Below is a small trained network, with its code and all its weights. Each question gives an input and a class and asks what happens when units are switched off, that is, made to give their printed mean instead of their output.

import numpy as np


def w(rows, s, z=0):
    codes = np.array(rows[::2]) - 128.0
    scale = np.full(codes.shape[1], s)
    scale[-1] = z or s
    return codes * scale


def norm(h):
    return h / np.sqrt((h * h).mean(-1, keepdims=True) + 1e-5)


def f(y):
    return y / 2 * (1 + np.tanh(0.7978845608 * (y + 0.044715 * y**3)))


def log_softmax(a):
    a = a - a.max(-1, keepdims=True)
    return a - np.log(np.exp(a).sum(-1, keepdims=True))


def net(x, mask):
    res = np.array(x, float).reshape(1, 8) / 4 @ E
    u = 0
    for l in range(2):
        y = f(norm(res) @ A[l][:, :-1].T + A[l][:, -1])
        res = res + np.where(mask[u : u + 13], y, B[l][:, -1]) @ B[l][:, :-1]
        u += 13
    return log_softmax(norm(res)[-1] @ U[:, :-1].T + U[:, -1])


A, B = {}, {}
E = w([
[105,1,239],'x0',
[43,161,107],'x1',
[83,110,132],'x2',
[141,95,142],'x3',
[130,112,220],'x4',
[66,217,151],'x5',
[175,153,112],'x6',
[245,211,191],'x7',
],0.0073)
A[0] = w([
[136,129,127,64],'0.n1',
[92,119,163,152],'0.n2',
[162,69,90,194],'0.n3',
[118,109,94,44],'0.n4',
[171,139,97,71],'0.n5',
[103,217,195,239],'0.n6',
[81,141,232,253],'0.n7',
[108,133,5,10],'0.n8',
[93,136,176,110],'0.n9',
[107,90,73,168],'0.n10',
[133,151,71,145],'0.n11',
[70,184,129,240],'0.n12',
[61,144,147,50],'0.n13',
],0.018,0.0032)
B[0] = w([
[117,132,135,117],'0.n1',
[168,53,82,170],'0.n2',
[133,166,115,195],'0.n3',
[89,134,118,136],'0.n4',
[127,137,174,150],'0.n5',
[138,106,2,237],'0.n6',
[219,92,84,253],'0.n7',
[128,204,118,227],'0.n8',
[160,78,105,162],'0.n9',
[82,148,32,197],'0.n10',
[107,179,160,184],'0.n11',
[219,144,88,220],'0.n12',
[221,121,143,165],'0.n13',
],0.0096,0.0074)
A[1] = w([
[99,173,84,186],'1.n1',
[49,215,94,33],'1.n2',
[158,97,69,4],'1.n3',
[115,148,103,52],'1.n4',
[142,121,126,42],'1.n5',
[25,87,116,247],'1.n6',
[142,134,110,78],'1.n7',
[138,154,254,198],'1.n8',
[92,134,80,146],'1.n9',
[167,60,162,164],'1.n10',
[187,129,200,101],'1.n11',
[209,173,169,199],'1.n12',
[86,81,108,131],'1.n13',
],0.0093,0.0029)
B[1] = w([
[237,50,3,248],'1.n1',
[223,168,188,214],'1.n2',
[137,84,87,181],'1.n3',
[147,100,143,126],'1.n4',
[119,131,163,107],'1.n5',
[17,236,27,163],'1.n6',
[147,106,118,139],'1.n7',
[149,227,158,130],'1.n8',
[151,123,79,192],'1.n9',
[165,197,76,229],'1.n10',
[144,226,177,151],'1.n11',
[211,184,103,251],'1.n12',
[38,166,80,143],'1.n13',
],0.0051,0.0031)
U = w([
[163,246,25,216],'0',
[206,147,249,142],'1',
[32,153,227,8],'2',
[15,171,226,13],'3',
[23,59,69,113],'4',
[164,29,179,175],'5',
[172,155,60,67],'6',
[33,166,221,1],'7',
],0.015,0.0087)

Each question gives the input, the list of numbers given to net, and the class t.
The units are the neurons (one row each of A and B). Each row of codes is followed by its name. A weight is (code - 128) times the scale printed after its matrix; where a second scale follows, it is the last column's (A, B and U).
mask holds one flag per neuron, layer by layer. A switched-off neuron (its flag False) gives its mean, the last column of its row in B, instead of its output. The means were averaged over made-up inputs and are rounded, as every weight is.
A unit's drop is (log p(t) with every unit on - log p(t) with that unit switched off) / (log p(t) with every unit on - log p(t) with every unit switched off).
unit that matters most: the unit with the biggest drop
top k neurons: the k neurons with the biggest drops, biggest first
k most important neurons of layer l: the k neurons of layer l with the biggest drops, biggest first
drop when u is switched off: that unit's drop, to one decimal
input [0,-8,-8,7,2,4,-2,4], class 1: unit that matters most : 0.n10
input [2,0,-5,5,4,-3,4,-4], class 4: top 2 neurons : (0.n12; 0.n13)
input [-2,-6,-3,-5,-2,0,6,1], class 1: top 3 neurons : (0.n6; 0.n10; 0.n5)
input [1,-2,2,1,0,-7,-2,5], class 1: 2 most important neurons of layer 0 : (0.n6; 0.n10)
input [6,-3,-7,-2,-5,5,5,-5], class 4: 2 most important neurons of layer 1 : (1.n12; 1.n10)
input [5,6,5,-5,-1,1,-8,-2], class 5: top 2 neurons : (0.n13; 0.n7)
input [1,-6,-2,7,-4,-3,5,4], class 1: 2 most important neurons of layer 0 : (0.n6; 0.n10)
input [-2,-3,-8,0,1,-5,6,7], class 1: 2 most important neurons of layer 0 : (0.n10; 0.n6)
input [4,-4,1,-8,-5,-6,-1,4], class 1: top 2 neurons : (0.n6; 0.n10)
input [4,-4,-1,2,-3,-8,-2,-3], class 4: top 2 neurons : (0.n7; 0.n12)
input [6,-8,-2,-4,-3,-5,-3,5], class 1: drop when 0.n6 is switched off : 0.3
input [5,-1,-7,7,3,-8,-6,4], class 1: drop when 0.n6 is switched off : 0.6
input [-3,-7,-8,-7,7,-7,-1,6], class 1: drop when 0.n10 is switched off : 0.2
input [-5,-2,6,6,8,3,-1,0], class 5: drop when 0.n6 is switched off : -0.2
